Small tables with named rows and columns. After each table, cells are looked up by row and column.

Table Fadezik
,Teso,Kipa
Kos,95,43
Kigo,141,156
Riduka,126,161
Lafomu,155,146
Rizanov,116,1
Losulom,198,98
Zev,180,79
Zipu,193,84
Ponot,101,79
Vofelor,141,68

Ponot, Teso => 101
Zipu, Kipa => 84
Lafomu, Teso => 155
Zipu, Teso => 193
Kigo, Kipa => 156
Ponot, Kipa => 79
Riduka, Kipa => 161
Rizanov, Kipa => 1
Lafomu, Kipa => 146
Losulom, Teso => 198
Losulom, Kipa => 98
Zev, Kipa => 79
Riduka, Teso => 126
Kigo, Teso => 141
Kos, Teso => 95
Kos, Kipa => 43
Rizanov, Teso => 116
Row with the largest Kipa: Riduka

Dafi.csv
,Tefogot,Popi,Bataza,Tagin,Mubive,Musum
Deva,153,139,152,176,174,146
Vup,145,138,153,158,143,153
Zenat,170,126,111,129,110,183
Muk,119,197,81,184,69,53
Sisapur,210,214,111,71,211,134
Vafadom,128,151,175,171,163,130
Tir,147,152,146,142,147,147
Zogorel,126,162,131,192,137,95
Bul,154,152,147,129,149,158
Bigodi,180,113,103,130,110,197
Budagu,99,155,221,104,117,165
Fevuni,119,155,194,103,122,167
Befudu,137,145,164,165,158,141

Befudu, Tagin -> 165
Vup, Bataza -> 153
Tir, Popi -> 152
Befudu, Popi -> 145
Zenat, Tagin -> 129
Zenat, Mubive -> 110
Bul, Mubive -> 149
Vup, Tagin -> 158
Bigodi, Bataza -> 103
Budagu, Popi -> 155
Muk, Tagin -> 184
Deva, Tagin -> 176

Table Zibaku
,Vunaniv,Lamafo,Der,Tad,Sugof,Lelero,Zal,Gedopu,Gevoli,Ragevi
Fis,2.230,3.118,4.243,3.051,3.688,2.005,1.377,2.833,-8.320,2.616
Begetu,2.707,2.874,3.247,2.836,3.107,3.237,2.851,2.859,-1.006,3.089
Lof,3.007,2.552,2.665,2.632,2.779,3.069,3.014,2.833,4.280,2.942
Rep,2.627,2.925,3.644,2.926,3.483,2.923,2.770,3.030,-1.674,2.966
Los,2.891,2.980,2.530,2.748,2.749,3.048,2.586,2.739,0.786,2.780
Kizila,2.679,3.007,3.108,2.951,3.192,3.396,3.553,3.283,9.432,3.046
Zod,2.788,2.645,2.316,2.642,2.127,2.170,2.355,2.644,9.557,2.530

Fis, Gevoli => -8.320
Rep, Ragevi => 2.966
Kizila, Lamafo => 3.007
Lof, Gevoli => 4.280
Rep, Sugof => 3.483
Rep, Gedopu => 3.030
Los, Sugof => 2.749
Begetu, Zal => 2.851
Zod, Vunaniv => 2.788
Los, Ragevi => 2.780
Lof, Vunaniv => 3.007
Begetu, Lelero => 3.237
Begetu, Vunaniv => 2.707
Rep, Lelero => 2.923
Fis, Ragevi => 2.616
Rep, Vunaniv => 2.627
Kizila, Zal => 3.553
Kizila, Sugof => 3.192
Begetu, Tad => 2.836
Row with the largest Ragevi: Begetu

Laromuv:
,Rofomuk,Furu,Bebito,Sipu,Bug,Munuli
Veke,5,72,-37,-11,47,-60
Dezabos,63,39,-42,65,-88,-9
Funi,-48,70,-37,3,63,-88
Kolit,-41,48,0,17,36,-88

Dezabos, Bebito: -42
Dezabos, Sipu: 65
Funi, Bebito: -37
Dezabos, Munuli: -9
Funi, Munuli: -88
Kolit, Munuli: -88
Dezabos, Bug: -88
Funi, Furu: 70
Kolit, Sipu: 17

Table Roz
,Dev,Fem,Ledi,Fedi,Mupov,Kepi,Suk
Foreba,104,139,165,23,79,106,134
Lidi,112,185,86,197,134,161,65
Demu,108,170,93,57,81,25,184
Sipapil,116,184,77,157,120,89,143

What is the Fem of Demu in Roz? 170
What is the Ledi of Lidi in Roz? 86
What is the Kepi of Foreba in Roz? 106
What is the Dev of Foreba in Roz? 104
What is the Mupov of Demu in Roz? 81
What is the Fem of Foreba in Roz? 139
What is the Dev of Lidi in Roz? 112
What is the Kepi of Demu in Roz? 25
What is the Fedi of Lidi in Roz? 197

Nogofu =
,Basa,Takeg,Som,Fedusa,Lavopif,Dugem,Rela,Tud
Rutab,-2061,3244,-3420,-2554,346,25,97,1767
Kedov,-534,-4157,-700,5341,-2656,-375,2272,979
Pifire,-623,-6821,-2949,2406,563,1671,3611,2369
Zaf,-1803,-1037,-1115,2754,-342,-1194,-1356,-143
Sodap,352,2057,-1592,-404,-1140,-2996,-1423,1524
Sim,-347,-7566,2419,2974,1345,-967,4768,-1241
Kofo,995,4834,-3920,-626,-2905,661,-1977,2609

What is the Lavopif of Pifire in Nogofu? 563
What is the Som of Kofo in Nogofu? -3920
What is the Rela of Zaf in Nogofu? -1356
What is the Dugem of Zaf in Nogofu? -1194
What is the Basa of Rutab in Nogofu? -2061
What is the Fedusa of Sim in Nogofu? 2974
What is the Dugem of Sodap in Nogofu? -2996
What is the Fedusa of Kofo in Nogofu? -626
What is the Rela of Sim in Nogofu? 4768
What is the Basa of Pifire in Nogofu? -623
What is the Basa of Sim in Nogofu? -347
What is the Som of Kedov in Nogofu? -700
What is the Takeg of Zaf in Nogofu? -1037
What is the Rela of Rutab in Nogofu? 97
What is the Rela of Kedov in Nogofu? 2272
What is the Dugem of Sim in Nogofu? -967
What is the Tud of Rutab in Nogofu? 1767
What is the Basa of Zaf in Nogofu? -1803
What is the Fedusa of Sodap in Nogofu? -404
What is the Dugem of Kedov in Nogofu? -375
Row with the largest Basa: Kofo

